Below are the code and all the weights of a small trained network. Each question names an input and a class and asks about switching units off, where a switched-off unit gives its printed mean instead of its output.

import numpy as np


def w(rows, s, z=0):
    codes = np.array(rows[::2]) - 128.0
    scale = np.full(codes.shape[1], s)
    scale[-1] = z or s
    return codes * scale


def f(y):
    return y / 2 * (1 + np.tanh(0.7978845608 * (y + 0.044715 * y**3)))


def log_softmax(a):
    a = a - a.max(-1, keepdims=True)
    return a - np.log(np.exp(a).sum(-1, keepdims=True))


def net(x, mask):
    res = np.array(x, float).reshape(1, 6) / 4 @ E
    y = f(res @ A[0][:, :-1].T + A[0][:, -1])
    res = res + np.where(mask, y, B[0][:, -1]) @ B[0][:, :-1]
    return log_softmax(res[-1] @ U[:, :-1].T + U[:, -1])


A, B = {}, {}
E = w([
[63,120,173,136,190,226,98,142,2,164],'x0',
[152,31,176,142,65,67,196,159,96,221],'x1',
[139,63,98,167,167,243,253,111,179,115],'x2',
[196,11,91,183,157,96,34,104,94,110],'x3',
[150,118,61,107,167,104,160,243,59,83],'x4',
[113,128,126,131,125,127,136,120,127,122],'x5',
],0.007)
A[0] = w([
[176,144,72,100,81,49,162,100,254,99,133],'neuron 1',
[135,86,146,162,148,179,190,116,167,97,161],'neuron 2',
[160,26,67,166,175,108,66,55,122,99,43],'neuron 3',
[117,54,183,141,62,75,164,135,124,213,71],'neuron 4',
[149,139,185,183,32,161,111,30,143,148,55],'neuron 5',
[55,145,187,74,104,173,156,125,103,127,171],'neuron 6',
[120,148,107,95,150,132,95,115,128,38,95],'neuron 7',
[197,89,103,63,144,212,183,108,173,139,88],'neuron 8',
[119,134,174,140,84,182,81,15,157,205,149],'neuron 9',
[85,172,169,51,111,152,167,211,225,134,66],'neuron 10',
[132,148,153,115,79,96,71,142,105,114,6],'neuron 11',
[150,166,135,80,83,97,91,94,80,143,41],'neuron 12',
[111,185,108,158,150,155,69,79,184,90,133],'neuron 13',
[114,175,92,122,200,144,87,106,176,87,11],'neuron 14',
[129,178,100,67,92,68,82,117,121,186,72],'neuron 15',
],0.0077,0.0016)
B[0] = w([
[160,147,131,154,216,41,101,91,42,44,255],'neuron 1',
[49,151,37,146,145,79,50,47,129,194,197],'neuron 2',
[184,33,247,32,40,157,99,107,154,136,217],'neuron 3',
[61,125,173,190,150,113,251,233,186,93,216],'neuron 4',
[171,151,90,121,111,165,108,192,121,107,195],'neuron 5',
[169,70,183,67,155,95,99,103,95,58,185],'neuron 6',
[99,204,126,128,136,198,142,167,196,137,179],'neuron 7',
[19,153,90,122,124,125,49,66,142,181,193],'neuron 8',
[232,148,22,172,135,200,179,97,78,76,220],'neuron 9',
[254,69,191,1,41,100,72,99,133,148,207],'neuron 10',
[50,79,115,103,111,106,174,159,160,210,164],'neuron 11',
[48,141,36,113,121,104,79,121,148,188,167],'neuron 12',
[153,166,121,187,150,113,203,192,207,109,208],'neuron 13',
[132,152,224,127,158,122,189,185,233,138,191],'neuron 14',
[65,151,66,108,156,73,146,66,115,194,189],'neuron 15',
],0.0067,0.0079)
U = w([
[150,81,254,51,28,151,61,75,184,136,53],'0',
[73,142,184,225,159,159,217,213,250,142,76],'1',
[5,130,48,142,123,123,60,43,171,217,34],'2',
[184,135,33,150,129,172,138,175,92,109,253],'3',
[123,132,169,168,215,118,99,83,63,86,178],'4',
],0.008,0.0028)

Each question gives the input, the list of numbers given to net, and the class t.
The units are the neurons (one row each of A and B). Each row of codes is followed by its name. A weight is (code - 128) times the scale printed after its matrix; where a second scale follows, it is the last column's (A, B and U).
mask holds one flag per neuron, in row order. A switched-off neuron (its flag False) gives its mean, the last column of its row in B, instead of its output. The means were averaged over made-up inputs and are rounded, as every weight is.
A unit's drop is (log p(t) with every unit on - log p(t) with that unit switched off) / (log p(t) with every unit on - log p(t) with every unit switched off).
The circuit of an input: a set's keep is (log p(t) with only the set's units on - log p(t) with every unit switched off) / (log p(t) with every unit on - log p(t) with every unit switched off). Starting from the 12 units with the biggest drops (on a tie, the unit counted first), units are removed one at a time, each time the one whose removal leaves the highest keep (on an exact tie, the one counted first), for as long as the keep stays at least 0.8.
circuit, biggest first: the units of the circuit, biggest drop first
unit that matters most: the unit with the biggest drop
k most important neurons: the k neurons with the biggest drops, biggest first
drop when u is switched off: that unit's drop, to one decimal
input [-8,-7,4,4,3,-2], class 4: 3 most important neurons	(neuron 1; neuron 4; neuron 11)
input [2,6,3,-8,7,6], class 0: circuit, biggest first	(neuron 10)
input [2,2,0,-1,-6,-2], class 3: circuit, biggest first	(neuron 9; neuron 5)
input [-6,-7,2,5,7,1], class 1: circuit, biggest first	(neuron 14; neuron 7)
input [0,6,0,3,-2,-7], class 1: 2 most important neurons	(neuron 4; neuron 10)
input [1,0,-3,-1,-7,6], class 3: circuit, biggest first	(neuron 9; neuron 5)
input [6,1,-8,-4,-8,3], class 2: 4 most important neurons	(neuron 12; neuron 15; neuron 11; neuron 1)
input [-4,4,7,6,-7,4], class 2: 3 most important neurons	(neuron 2; neuron 8; neuron 10)
input [-6,-4,2,4,1,0], class 4: 2 most important neurons	(neuron 1; neuron 10)
input [-2,-4,6,-4,-4,-8], class 2: 2 most important neurons	(neuron 8; neuron 2)
input [-2,2,4,-2,-3,-2], class 2: circuit, biggest first	(neuron 2; neuron 8)
input [8,-8,-2,6,-7,7], class 1: circuit, biggest first	(neuron 13; neuron 14)
input [1,-6,7,6,-2,3], class 2: 2 most important neurons	(neuron 2; neuron 8)
input [-3,0,0,-6,-1,-1], class 0: circuit, biggest first	(neuron 10)
input [-7,8,-4,-8,8,-4], class 0: 2 most important neurons	(neuron 10; neuron 9)
input [1,3,8,7,0,0], class 2: 3 most important neurons	(neuron 2; neuron 8; neuron 10)
input [-1,-5,2,5,4,-2], class 0: 2 most important neurons	(neuron 3; neuron 4)
input [-7,-6,1,3,3,-8], class 4: 2 most important neurons	(neuron 1; neuron 4)
input [2,-1,-7,-4,-6,-8], class 2: 2 most important neurons	(neuron 15; neuron 12)
input [-6,-7,3,4,7,-7], class 1: 2 most important neurons	(neuron 14; neuron 7)
input [3,4,-2,-5,3,-4], class 0: 2 most important neurons	(neuron 1; neuron 9)
input [-7,0,1,-3,-4,-6], class 4: 2 most important neurons	(neuron 1; neuron 3)
input [3,4,7,6,-1,3], class 2: unit that matters most	neuron 2
input [4,-6,1,-2,-2,-6], class 1: circuit, biggest first	(neuron 14; neuron 13)
input [-2,4,7,-8,-7,-4], class 0: drop when neuron 6 is switched off	0.3
input [-1,3,1,-4,-5,1], class 3: drop when neuron 11 is switched off	0.0
input [4,-2,2,-3,-6,-3], class 3: drop when neuron 3 is switched off	0.1
input [4,-6,6,2,-1,8], class 1: drop when neuron 1 is switched off	0.3
input [8,2,4,-2,-8,-5], class 3: circuit, biggest first	(neuron 9)
